Here is a tiny trained network, its code and every weight. The questions are about switching its units off for an input and a class, where a switched-off unit gives its printed mean instead of its output.

import numpy as np


def w(rows, s, z=0):
    codes = np.array(rows[::2]) - 128.0
    scale = np.full(codes.shape[1], s)
    scale[-1] = z or s
    return codes * scale


def f(y):
    return y / 2 * (1 + np.tanh(0.7978845608 * (y + 0.044715 * y**3)))


def log_softmax(a):
    a = a - a.max(-1, keepdims=True)
    return a - np.log(np.exp(a).sum(-1, keepdims=True))


def net(x, mask):
    res = np.array(x, float).reshape(1, 8) / 4 @ E
    y = f(res @ A[0][:, :-1].T + A[0][:, -1])
    res = res + np.where(mask, y, B[0][:, -1]) @ B[0][:, :-1]
    return log_softmax(res[-1] @ U[:, :-1].T + U[:, -1])


A, B = {}, {}
E = w([
[105,178,108,146,48,139],'x0',
[79,62,185,150,160,33],'x1',
[254,145,190,160,224,142],'x2',
[177,160,80,216,143,67],'x3',
[101,123,142,192,134,176],'x4',
[115,41,61,105,252,112],'x5',
[107,61,179,239,114,93],'x6',
[64,209,145,95,175,131],'x7',
],0.0088)
A[0] = w([
[127,135,126,125,167,129,33],'N1',
[123,87,97,174,85,70,45],'N2',
[141,166,172,164,133,201,112],'N3',
[111,206,122,85,170,72,160],'N4',
[129,111,142,119,136,129,135],'N5',
[149,141,115,183,31,93,40],'N6',
[170,183,32,23,95,224,176],'N7',
[105,34,102,129,108,208,170],'N8',
[253,108,152,172,165,126,131],'N9',
[121,188,143,71,172,84,49],'N10',
[204,116,125,154,171,121,81],'N11',
[97,131,72,131,141,157,234],'N12',
[113,144,172,144,202,142,253],'N13',
[193,89,133,157,141,158,146],'N14',
[136,72,209,35,122,85,116],'N15',
[206,120,112,148,148,83,138],'N16',
[169,98,112,150,195,120,34],'N17',
[70,154,178,120,102,195,120],'N18',
[148,58,125,124,89,153,78],'N19',
[76,51,183,155,178,97,220],'N20',
],0.011,0.0036)
B[0] = w([
[104,136,138,118,95,123,131],'N1',
[75,160,61,193,186,171,166],'N2',
[121,135,167,120,82,110,173],'N3',
[168,50,91,152,177,33,171],'N4',
[97,182,126,107,138,76,131],'N5',
[38,185,89,149,64,198,199],'N6',
[220,51,98,24,172,25,251],'N7',
[164,68,74,172,223,118,169],'N8',
[195,92,215,233,255,106,211],'N9',
[160,78,87,108,163,125,154],'N10',
[176,138,238,181,196,189,174],'N11',
[182,112,117,107,165,79,165],'N12',
[169,145,121,94,80,44,175],'N13',
[155,96,140,157,175,112,173],'N14',
[76,137,70,12,37,100,161],'N15',
[177,159,165,207,182,117,175],'N16',
[177,154,197,132,87,131,166],'N17',
[154,167,214,139,137,117,182],'N18',
[119,111,63,139,133,156,148],'N19',
[189,79,85,50,104,72,194],'N20',
],0.0078,0.015)
U = w([
[61,177,81,250,155,145,34],'0',
[160,115,1,72,185,45,239],'1',
[82,214,159,84,93,135,3],'2',
[183,157,223,166,195,78,189],'3',
],0.0085,0.0031)

Each question gives the input, the list of numbers given to net, and the class t.
The units are the neurons (one row each of A and B). Each row of codes is followed by its name. A weight is (code - 128) times the scale printed after its matrix; where a second scale follows, it is the last column's (A, B and U).
mask holds one flag per neuron, in row order. A switched-off neuron (its flag False) gives its mean, the last column of its row in B, instead of its output. The means were averaged over made-up inputs and are rounded, as every weight is.
A unit's drop is (log p(t) with every unit on - log p(t) with that unit switched off) / (log p(t) with every unit on - log p(t) with every unit switched off).
The circuit of an input: a set's keep is (log p(t) with only the set's units on - log p(t) with every unit switched off) / (log p(t) with every unit on - log p(t) with every unit switched off). Starting from the 12 units with the biggest drops (on a tie, the unit counted first), units are removed one at a time, each time the one whose removal leaves the highest keep (on an exact tie, the one counted first), for as long as the keep stays at least 0.8.
units of the circuit, in order: the units of the circuit, biggest drop first
k most important neurons: the k neurons with the biggest drops, biggest first
drop of u: that unit's drop, to one decimal
input [6,-7,3,-8,-7,-8,-2,-7], class 1: units of the circuit, in order => [N7]
input [6,3,-5,3,3,-5,-6,-4], class 2: units of the circuit, in order => [N6; N4]
input [3,-5,-6,8,1,-8,1,6], class 2: 2 most important neurons => [N6; N9]
input [-7,5,3,0,7,-4,-1,8], class 1: units of the circuit, in order => [N20; N9]
input [-3,8,-4,-4,7,-5,-3,4], class 2: units of the circuit, in order => [N7; N9]
input [-3,-3,-1,8,1,-1,5,5], class 0: units of the circuit, in order => [N7; N18]
input [-7,-8,5,-3,-6,8,-5,0], class 3: 3 most important neurons => [N11; N9; N17]
input [4,8,6,-6,-6,-1,8,2], class 1: 2 most important neurons => [N15; N20]
input [1,1,1,5,-6,-1,6,-1], class 0: 3 most important neurons => [N7; N2; N6]
input [-3,1,-7,-5,7,-8,0,-6], class 0: 2 most important neurons => [N8; N7]
input [2,8,4,-7,0,-2,3,-8], class 1: 2 most important neurons => [N15; N20]
input [5,-4,0,-3,4,-3,3,1], class 2: drop of N9 => 0.4
input [-1,8,-7,-1,-1,-7,6,8], class 2: drop of N7 => 0.2
input [0,2,-1,3,5,-8,-1,-8], class 0: drop of N14 => 0.0
input [-2,-5,-7,6,5,-6,4,2], class 0: drop of N7 => 0.1
input [-1,3,4,-3,-8,1,4,4], class 1: units of the circuit, in order => [N15]
